Below is a small trained network, with its code and all its weights. Each question gives an input and a class and asks what happens when units are switched off, that is, made to give their printed mean instead of their output.

import numpy as np


def w(rows, s, z=0):
    codes = np.array(rows[::2]) - 128.0
    scale = np.full(codes.shape[1], s)
    scale[-1] = z or s
    return codes * scale


def f(y):
    return np.maximum(y, 0)


def log_softmax(a):
    a = a - a.max(-1, keepdims=True)
    return a - np.log(np.exp(a).sum(-1, keepdims=True))


def net(x, mask):
    res = np.array(x, float).reshape(1, 6) / 4 @ E
    y = f(res @ A[0][:, :-1].T + A[0][:, -1])
    res = res + np.where(mask, y, B[0][:, -1]) @ B[0][:, :-1]
    return log_softmax(res[-1] @ U[:, :-1].T + U[:, -1])


A, B = {}, {}
E = w([
[123,198,92,30,86,89,128,251],'x0',
[141,237,143,214,171,128,35,128],'x1',
[159,145,155,153,77,194,137,117],'x2',
[111,127,102,64,151,89,113,105],'x3',
[136,131,128,146,122,133,136,125],'x4',
[255,68,169,85,138,92,103,148],'x5',
],0.0091)
A[0] = w([
[69,149,111,125,155,182,147,109,61],'n0',
[121,111,122,145,201,128,149,45,136],'n1',
[114,140,69,132,110,202,140,120,253],'n2',
[104,112,121,149,218,65,164,164,154],'n3',
[137,74,158,176,165,175,103,107,96],'n4',
[155,189,142,173,148,96,77,127,152],'n5',
[166,248,128,159,166,83,95,73,150],'n6',
[157,101,170,176,112,135,114,111,123],'n7',
[221,105,116,132,165,113,109,135,42],'n8',
[202,154,162,124,145,96,127,121,31],'n9',
[185,115,167,116,117,116,118,133,75],'n10',
[162,187,56,137,97,98,111,201,22],'n11',
[96,42,103,121,69,106,211,131,47],'n12',
[114,108,150,150,177,149,85,107,42],'n13',
[54,196,74,146,132,139,163,88,61],'n14',
],0.011,0.0032)
B[0] = w([
[138,123,103,126,223,141,63,161,184],'n0',
[116,195,151,41,130,232,165,111,234],'n1',
[188,133,123,167,210,128,205,167,202],'n2',
[95,195,143,113,204,152,191,255,195],'n3',
[116,191,150,93,102,129,108,150,225],'n4',
[102,119,140,172,116,32,181,123,230],'n5',
[115,38,212,180,89,98,167,123,255],'n6',
[109,117,103,107,136,183,156,140,201],'n7',
[200,137,52,173,164,151,101,111,205],'n8',
[165,80,128,143,142,177,103,136,180],'n9',
[162,99,85,134,149,173,81,196,185],'n10',
[84,160,133,104,21,211,100,96,220],'n11',
[71,93,157,191,104,75,105,61,233],'n12',
[61,200,152,135,83,131,76,108,182],'n13',
[190,129,100,180,207,159,34,146,225],'n14',
],0.0089,0.0091)
U = w([
[220,121,44,160,195,119,47,194,53],'0',
[47,45,189,184,50,4,128,68,154],'1',
[141,163,154,104,121,143,219,253,224],'2',
[72,247,155,41,15,193,83,151,2],'3',
],0.0067,0.0035)

Each question gives the input, the list of numbers given to net, and the class t.
The units are the neurons (one row each of A and B). Each row of codes is followed by its name. A weight is (code - 128) times the scale printed after its matrix; where a second scale follows, it is the last column's (A, B and U).
mask holds one flag per neuron, in row order. A switched-off neuron (its flag False) gives its mean, the last column of its row in B, instead of its output. The means were averaged over made-up inputs and are rounded, as every weight is.
A unit's drop is (log p(t) with every unit on - log p(t) with that unit switched off) / (log p(t) with every unit on - log p(t) with every unit switched off).
The circuit of an input: a set's keep is (log p(t) with only the set's units on - log p(t) with every unit switched off) / (log p(t) with every unit on - log p(t) with every unit switched off). Starting from the 12 units with the biggest drops (on a tie, the unit counted first), units are removed one at a time, each time the one whose removal leaves the highest keep (on an exact tie, the one counted first), for as long as the keep stays at least 0.8.
circuit, biggest first: the units of the circuit, biggest drop first
unit that matters most: the unit with the biggest drop
top k neurons: the k neurons with the biggest drops, biggest first
drop of u: that unit's drop, to one decimal
input [8,-8,5,-3,-7,-3], class 1: top 2 neurons -> (n12; n1)
input [-8,-1,3,-3,1,7], class 3: circuit, biggest first -> (n4; n1)
input [3,8,-7,5,-2,5], class 1: top neuron -> (n6)
input [-6,6,-8,5,-3,3], class 2: circuit, biggest first -> (n3; n1)
input [-3,-6,3,3,-8,-7], class 0: top 2 neurons -> (n14; n0)
input [-8,-4,7,4,1,-7], class 3: top 3 neurons -> (n1; n4; n8)
input [3,-6,-4,-6,-6,2], class 1: top 2 neurons -> (n12; n1)
input [2,-2,-2,2,-6,-5], class 0: circuit, biggest first -> (n14; n1)
input [-7,2,-8,4,3,2], class 2: top 2 neurons -> (n3; n11)
input [4,-7,0,-7,-1,6], class 1: top 2 neurons -> (n12; n14)
input [0,-4,1,-6,-5,-4], class 0: circuit, biggest first -> (n6; n11; n1)
input [8,-4,-3,6,5,5], class 3: top 2 neurons -> (n11; n2)
input [-5,-4,0,-6,-8,-6], class 0: circuit, biggest first -> (n14; n0)
input [-6,-2,-5,3,-5,-5], class 3: circuit, biggest first -> (n1)
input [8,1,-3,-6,-6,7], class 3: top 3 neurons -> (n11; n14; n2)
input [-7,-6,4,-1,-3,-8], class 0: top 3 neurons -> (n14; n0; n2)
input [-6,-3,-3,7,-6,4], class 3: circuit, biggest first -> (n1; n2)
input [-6,6,7,-4,-2,-5], class 2: circuit, biggest first -> (n2; n1)
input [7,3,-4,-2,1,-1], class 3: top 2 neurons -> (n11; n2)
input [1,-6,0,7,1,6], class 0: unit that matters most -> n6
input [2,8,6,5,6,6], class 1: top 2 neurons -> (n6; n5)
input [8,-8,7,-1,-4,0], class 1: drop of n1 -> 0.2
input [7,6,2,-3,-6,-7], class 0: drop of n0 -> 0.3
input [6,-3,3,-3,6,-6], class 0: drop of n14 -> 0.4
